Moves between items:
state | ζ γ ρ σ
vezi | vide liti liko seze
bata | ripu bori paza pobu
nova | pano zusa nube bata
nulo | liti fube gupe teko
lobi | nuti rezu poko miba
paza | mibu bata rule pano
dera | lefa nisi vumo rugi
poko | maka lobi gase genu
liko | gita vezi nudo gufo
liti | popi sero vezi kisi
nuti | nudo rete maka pako
sezu | zota gufo sero gita
mito | kovi ture sevu dera
kisi | gema nami seze vufo
ruli | sise ladi seda gofi
seze | givu kisi gufo popi
lida | gufo netu pako vezi
gema | nisi nebo givu take
tugo | paza rafa bini nova
vosa | pero bini doru sati
sati | ludo nube duda rule
mibu | fomu ripu supa gase
somi | vosa lake gofi gele
pufu | nova doru vutu rafa
kopi | ladi lefa meva muga
fefi | rede pano ludo mibu
ladi | toki pezi ruli somi
sazo | lida vanu miba gupe
vanu | netu maka sazo nulo
rule | supa paza pero fefi
bori | mafe ludo bata lodi
bagi | veka bopa lefa seda
nisi | bagi saso dera maru
lefa | pezi bagi kopi tife
teko | kisi nudo netu sero
gupe | vezi nulo rete netu
vide | mito popi gita givu
nudo | nami liko teko sezu
vedu | meva vumo take raku
gitu | nulo genu fomu maka
pobu | poko lodi pano mafe
saso | bopa raku nisi meva
zota | vedu niza vufo sevu
maka | teko nuti vanu fube
bini | rule tugo vosa nube
duda | bori sati rafa pero
sero | vufo sezu liti nami
take | maru vedu ture saso
rafa | bata duda tugo zusa
doru | zusa vosa pufu duda
muga | somi tife bizi pezi
rede | sazo gase mamu fomu
nube | fefi nova sati paza
rezu | rete fomu lobi sazo
tife | lake seda muga veka
rete | liko gupe nuti lida
givi | tugo sise lake pufu
mamu | miba rede mafe rezu
gufo | niza seze sezu vide
vumo | kopi dera vedu kovi
givu | dera gema niza ture
pako | sezu lida fube liko
ludo | mamu fefi bori supa
gele | sati vutu toki bini
popi | ture vufo vide gema
lake | bini givi somi vutu
ripu | gitu mafe mibu poko
kovi | muga rugi raku lefa
netu | seze teko lida liti
bizi | gofi muga bopa ladi
fomu | gupe gitu rezu vanu
zusa | pobu pero nova bori
vufo | take zota popi nebo
seda | givi ruli tife tofo
rugi | tife maru kovi bagi
nebo | saso sevu gema vedu
toki | duda gele sise vosa
maru | seda meva rugi bopa
mafe | genu mamu ripu lobi
pano | gase pobu fefi ripu
meva | ruli kopi maru bizi
sevu | raku mito nebo vumo
gofi | doru somi tofo toki
nami | nebo gita kisi zota
gase | vanu poko rede gitu
ture | rugi take mito nisi
niza | vumo givu zota mito
genu | fube miba gitu nuti
gita | sevu vide nami niza
pezi | gele veka ladi lake
supa | rezu mibu lodi rede
lodi | lobi supa pobu mamu
sise | rafa toki givi doru
bopa | tofo bizi bagi ruli
raku | bizi kovi saso kopi
fube | sero pako nulo nudo
vutu | nube pufu gele tugo
veka | vutu tofo pezi givi
pero | lodi rule zusa ludo
tofo | pufu gofi veka sise
miba | pako sazo genu rete

The rows follow the links: the fewer symbols apart two items are, the more alike their rows tend to be.

Each row is also shifted at random along 7 hidden directions that mean nothing.

Row, then item:
256;-82;31;-21;109;46;-304;358;-106;85;-59;-250;159;465;-112;173;-278;-337;-234;-19;93;235;36;147;39;-455;-119;23;15;-57;-29;70;128;-701;222;-614;198;-166;184;213;-31;-276;370;-159;-429;-255;7;-576;270: pero
475;-94;86;89;-182;162;135;111;147;-174;-156;-219;-5;198;-252;62;309;-22;148;32;-180;-27;60;20;95;-199;-93;-67;-99;150;226;-7;83;-249;46;653;329;196;143;-166;208;-50;48;-150;-7;282;-432;137;52: bata
-154;-86;181;106;200;65;541;-169;-248;-41;-83;-32;-292;-25;28;9;511;-21;-55;-32;-70;-42;-304;-449;379;224;-139;-156;183;-5;153;-86;149;523;-309;333;122;-35;117;27;89;276;-300;-12;176;181;402;225;7: gele
530;-60;219;-65;286;197;359;210;-175;84;-45;-86;209;109;-35;168;124;-67;-198;-39;-83;24;-21;-136;147;-133;52;12;74;-35;57;161;221;338;-65;25;248;-38;102;311;-30;487;157;-153;360;-76;156;-71;200: doru
-143;-184;-283;190;-65;-104;45;-186;-213;331;42;-260;87;118;103;-90;-66;-38;110;23;-181;-200;153;-77;-131;-73;72;-30;-104;162;-169;-25;-283;-7;143;228;-135;-153;13;-102;-47;144;242;95;165;-181;-169;155;-59: maka
-520;292;-11;-104;-291;-217;-282;-85;-167;144;59;204;35;-24;-5;-238;-352;198;16;5;88;-38;-182;241;-237;103;100;-42;219;-53;-168;78;79;-82;-165;-206;-387;178;102;-17;-5;-157;-276;221;45;114;244;-196;14: liko
-521;-26;-133;2;-102;-100;204;-133;-427;383;141;-180;176;99;81;-56;-179;84;87;28;-124;-215;143;-12;-271;-38;172;85;58;68;-179;77;-195;180;43;169;-253;-74;73;247;-106;418;163;174;525;-260;93;-131;49: rete
612;-65;219;166;25;-5;-76;-90;-306;45;-235;-94;-29;301;-98;-203;-86;97;-28;-81;14;43;-442;108;48;170;-214;-197;14;-326;47;-121;214;-219;-227;186;339;-26;144;3;-31;-211;-161;-207;-124;15;601;-434;-206: mamu
361;-106;268;-73;-64;205;-283;311;81;-48;-168;-189;189;271;-283;106;-203;16;79;-9;52;162;159;306;-149;-72;-100;27;-128;-275;122;2;51;-465;193;205;385;189;46;254;-28;-74;204;-284;82;-169;-21;-478;-114: lodi
-136;221;60;-39;-197;-140;365;-208;-478;336;40;45;234;70;78;-262;-135;297;-124;3;-129;-224;-332;115;-168;69;233;-92;276;29;-178;179;224;444;-424;235;-234;79;212;130;-44;362;-170;216;582;160;415;-121;141: gupe
-186;-73;-190;242;-275;-95;1048;-448;-252;-3;42;-213;-22;-115;135;-174;518;305;186;104;-471;-588;114;-199;-112;-145;150;134;-101;455;97;-66;-283;479;-222;1236;71;4;-57;-292;69;364;-143;193;388;369;-450;467;92: pako
1052;166;127;-34;-212;38;-169;46;326;-275;18;209;316;-220;-8;-102;-216;286;71;-2;-39;13;17;489;-292;150;-27;35;-241;-110;115;79;89;-139;-102;367;249;143;-285;-125;-79;-238;73;-73;-130;186;-131;-78;-251: kisi
643;279;102;12;-81;-181;236;-159;90;-176;-185;348;159;-160;111;-474;34;407;-279;65;63;-313;-409;156;-66;-175;418;16;1;-22;-212;44;206;263;-471;-211;86;168;-51;-511;0;-199;-466;-36;-87;547;-65;201;166: gufo
331;32;315;-120;345;276;-158;433;581;-404;-170;200;314;-76;-107;101;35;-30;-258;-42;88;201;14;159;174;-188;117;13;-233;-195;43;151;310;-22;-6;-351;579;149;-155;-69;-43;-74;158;-425;-188;120;-263;90;49: gofi
-320;-9;-146;-53;-51;19;-522;257;360;135;-243;-82;-42;239;-260;-49;59;-266;-33;26;156;12;50;-163;242;-396;423;-206;125;150;-304;116;165;-121;157;-686;-213;325;322;-353;298;-48;-52;-69;105;201;-640;566;237: zusa
406;51;338;-171;208;34;520;136;-335;-238;115;105;-107;7;96;181;34;18;-248;-25;117;147;-126;9;5;-94;-299;266;145;-210;278;-77;71;-106;-125;-174;305;-218;-60;472;-178;-114;-122;-90;-327;-134;636;-777;226: seda
-196;-85;67;-28;441;66;-187;205;149;-10;-165;41;-37;81;11;61;81;-263;-281;-20;184;109;-114;-254;312;-177;141;-90;9;-149;-175;-1;159;70;26;-804;113;-96;40;-94;-25;25;18;-255;-176;-102;25;146;121: toki
819;149;-106;-72;-214;-55;-117;83;113;128;-20;16;438;49;-10;-150;-282;180;-70;31;-77;-202;101;333;-285;-301;394;50;-38;128;-242;251;54;-36;-9;-99;-98;177;16;-164;-2;38;134;0;228;145;-413;99;145: netu
-105;139;129;-62;30;6;451;152;-115;-314;212;141;118;-92;196;203;27;-28;-315;14;-59;110;-71;141;1;-220;-240;221;61;159;246;84;123;-144;-137;-84;210;-248;-119;192;-96;-220;143;38;-519;90;164;-482;339: meva
-656;108;-74;131;-26;-215;-246;-366;-64;-58;48;247;-335;-201;246;-226;-83;76;29;-26;152;60;-380;-59;51;451;-256;-140;43;-146;-25;-181;-46;6;-194;-187;-218;-193;-146;-221;-82;-445;-317;158;-457;60;515;-45;-286: vufo
930;-80;-255;28;215;-148;-92;-153;7;27;105;61;-53;-133;258;-45;-165;-71;-40;27;105;-97;143;-81;-120;-11;55;163;-209;-5;-214;-132;-366;-23;142;-427;-133;-350;-235;-96;-246;-93;110;26;-239;-289;-45;20;-70: niza
-99;508;207;-47;-91;-84;-436;235;117;-187;108;449;244;1;171;-44;-380;-21;-540;-104;148;446;-649;482;184;70;-236;-246;265;-69;68;310;743;-271;-515;-820;-43;-76;56;-61;4;-699;38;97;-789;400;569;-438;234: kovi
513;73;-43;-145;20;-67;-293;61;181;-58;28;215;191;-163;91;-151;-376;154;-61;34;183;-50;117;253;-281;-76;206;152;-156;-171;-233;-27;-105;-124;61;-457;-44;19;-201;-62;-170;-144;-12;-67;-82;-141;-96;-155;-63: nami
-155;381;137;-21;-118;22;47;84;157;-214;165;341;288;-272;144;16;-16;151;-222;-55;-121;145;-292;283;82;174;-54;-132;108;120;126;297;423;287;-405;89;-38;43;-98;-60;37;-121;20;147;-118;418;141;110;98: nisi
-214;-229;-68;76;124;17;238;142;-23;-71;-201;-265;-15;338;-41;26;184;-216;-215;59;-10;-141;55;-149;131;-671;97;98;-81;132;-87;-82;-38;-385;116;-316;349;-138;160;-170;60;-161;90;-237;-350;46;-404;-73;371: paza
1125;126;420;-175;-82;221;-351;315;82;-295;156;167;39;-49;-155;353;-229;-20;84;-68;96;584;-35;420;-17;457;-614;-46;61;-321;489;83;284;-381;16;259;230;86;-100;517;-20;-318;130;-57;-298;-110;604;-741;-231: ladi
0;163;52;-126;64;-35;363;62;-184;27;338;131;246;-207;243;160;-126;61;-170;-14;-72;16;97;94;-139;-4;-12;206;90;114;47;159;-8;322;-60;-56;-122;-214;-151;347;-168;256;206;193;169;-128;202;-202;206: dera
-266;-119;73;-7;87;93;-257;52;146;196;-217;-51;197;92;-176;-149;-126;109;118;-6;17;-97;70;28;-100;27;278;-84;-167;-212;-213;13;-23;128;117;33;107;206;27;-39;-44;296;47;-227;501;-158;-181;197;-229: poko
-127;-332;-385;118;403;-195;-179;-55;-334;368;-71;-341;-452;395;136;82;76;-614;-212;8;212;13;-14;-666;335;-448;13;-67;150;104;-366;-261;-279;-284;321;-1235;-308;-483;306;-28;-18;-104;88;23;-438;-430;60;8;291: bini
133;3;195;11;-74;201;374;181;2;-43;-92;-125;189;170;-184;102;283;-2;-69;17;-208;-29;-37;15;128;-229;42;-58;75;135;170;191;298;124;-174;518;309;224;194;24;178;249;69;-124;258;287;-186;116;224: nova

Start here and follow the symbols in turn, left to right. Where do you end up?
Answer with the item's name.
-263;-124;-263;177;-67;-239;72;-275;-532;415;45;-211;-103;234;191;-146;-151;-57;-35;-2;-92;-161;-123;-100;-109;-35;-49;-59;65;68;-195;-106;-191;-83;6;-92;-264;-308;127;18;-90;-8;96;175;-21;-209;290;-203;26
σ γ ζ σ γ => popi
-823;32;226;-98;230;64;-44;40;66;-104;-102;193;-267;-120;-76;-12;222;-63;-75;-39;205;144;-211;-270;284;228;40;-84;183;-215;32;-80;195;292;-135;-312;-40;134;85;21;52;87;-388;-80;66;64;348;134;-20
ρ ρ σ ρ => givi
24;-80;18;37;-137;120;-376;185;-100;148;54;-226;-51;316;-209;270;-68;-295;153;-82;-41;320;54;48;100;99;-357;-203;136;47;207;52;109;-410;175;149;-101;63;217;291;163;-111;266;68;-69;-131;130;-258;-54
γ σ σ σ => mafe
389;-264;-101;109;153;8;355;-73;-490;217;54;-374;-296;269;56;217;245;-324;-14;-27;-82;20;8;-426;207;-106;-256;-17;149;144;96;-117;-121;-39;99;51;-21;-313;229;288;-3;162;147;80;-18;-266;280;-197;164
ζ γ ρ σ => pano
128;29;397;-172;284;282;60;409;323;-367;-78;182;259;-72;-101;199;17;26;-203;-30;94;187;11;172;77;-67;-55;119;-132;-240;198;120;256;-4;-6;-150;553;61;-176;205;-93;27;115;-339;-88;11;22;-210;38
ρ σ γ γ => toki
381;67;220;72;-155;114;-494;36;149;108;-285;65;174;107;-278;-222;-86;229;122;-45;2;112;-348;244;24;395;40;-388;-12;-307;-8;90;393;108;-232;369;147;381;140;-159;122;23;-153;-176;360;225;218;126;-390
σ γ ζ σ => nudo
-105;-149;-103;212;-37;-122;-82;-357;-299;293;-157;-173;-259;130;-52;-258;101;80;221;-15;-74;-119;-256;-215;61;342;-73;-263;27;-109;-110;-163;-80;186;-112;334;-143;3;170;-153;49;85;-206;77;278;-50;304;197;-309
ρ γ ζ σ ρ => pako
821;-369;-305;257;183;-41;-18;-249;79;219;-281;-308;-92;157;-21;-241;206;-84;98;52;-60;-364;154;-343;68;-221;316;-63;-302;74;-329;-228;-341;48;216;-11;95;-80;43;-464;21;152;49;-191;143;-117;-585;572;-109
ρ γ γ ρ => lobi
-310;-174;-180;138;115;26;-328;143;129;182;-36;-196;464;199;85;-9;-344;-117;-143;-22;-137;-45;172;260;-183;-334;146;-11;-333;21;-237;106;-86;-315;232;-282;221;-257;-133;-126;-191;-59;610;-212;-168;-254;-325;-80;-10
ζ σ σ γ σ ζ => vedu
-177;-98;-95;-86;-6;-104;403;-91;-117;-75;124;-55;88;-136;137;-11;-154;167;73;80;-13;-282;389;107;-417;-291;100;432;-229;59;-39;-125;-478;-141;241;108;110;-200;-282;111;-229;70;75;13;-26;-248;-222;-312;75
ζ ρ ζ γ γ ρ => vedu
-37;98;265;-221;179;91;54;219;54;-233;23;202;-44;-42;-29;112;-25;-13;-168;-16;232;201;-63;27;100;-47;-79;153;120;-196;123;1;163;-72;-32;-432;173;17;-39;235;-77;-136;-205;-138;-219;-21;292;-360;137
σ σ ζ ρ => rafa
287;-16;102;-59;181;24;404;-15;-121;-128;196;99;275;-231;235;72;-188;213;-74;19;-86;-81;165;203;-315;66;-104;313;-251;-121;107;-17;-224;151;9;213;293;-295;-410;300;-337;134;228;-69;-20;-281;212;-411;-91
γ ζ ρ ζ γ => kopi
-338;24;-192;115;-143;-114;230;-99;40;25;-26;-88;230;5;106;-186;7;122;-74;61;-175;-302;95;116;-182;-352;269;77;-147;270;-175;54;-71;-27;-51;125;21;-55;-41;-337;-12;-41;104;14;-30;209;-481;209;185
ζ ρ ρ ζ ζ γ => vedu
189;285;173;-62;46;-55;357;6;-274;-10;231;267;280;-168;296;46;-179;123;-368;-70;-82;99;-291;188;-35;119;-140;26;164;6;86;223;323;296;-367;-100;-3;-232;-101;257;-171;53;123;150;-79;53;597;-386;158
ρ γ ζ γ ρ => kopi
-686;-255;9;33;246;-48;136;-12;-199;92;-278;-198;-157;272;-64;-133;60;-63;-54;59;164;-211;10;-234;-1;-323;208;106;-102;-182;-232;-229;-216;-142;135;-355;204;-93;96;-49;-108;63;-190;-258;-4;-211;15;-136;62
γ ζ ζ ζ ρ γ => sero
-466;-16;120;-17;196;48;-28;127;-78;276;-91;-12;563;169;32;-141;-337;145;-243;-14;-54;-90;-59;234;-191;-173;294;7;-147;-224;-288;181;169;168;-58;-236;222;-35;-14;127;-242;314;308;-253;368;-222;117;-193;12
γ ρ ζ γ => pako
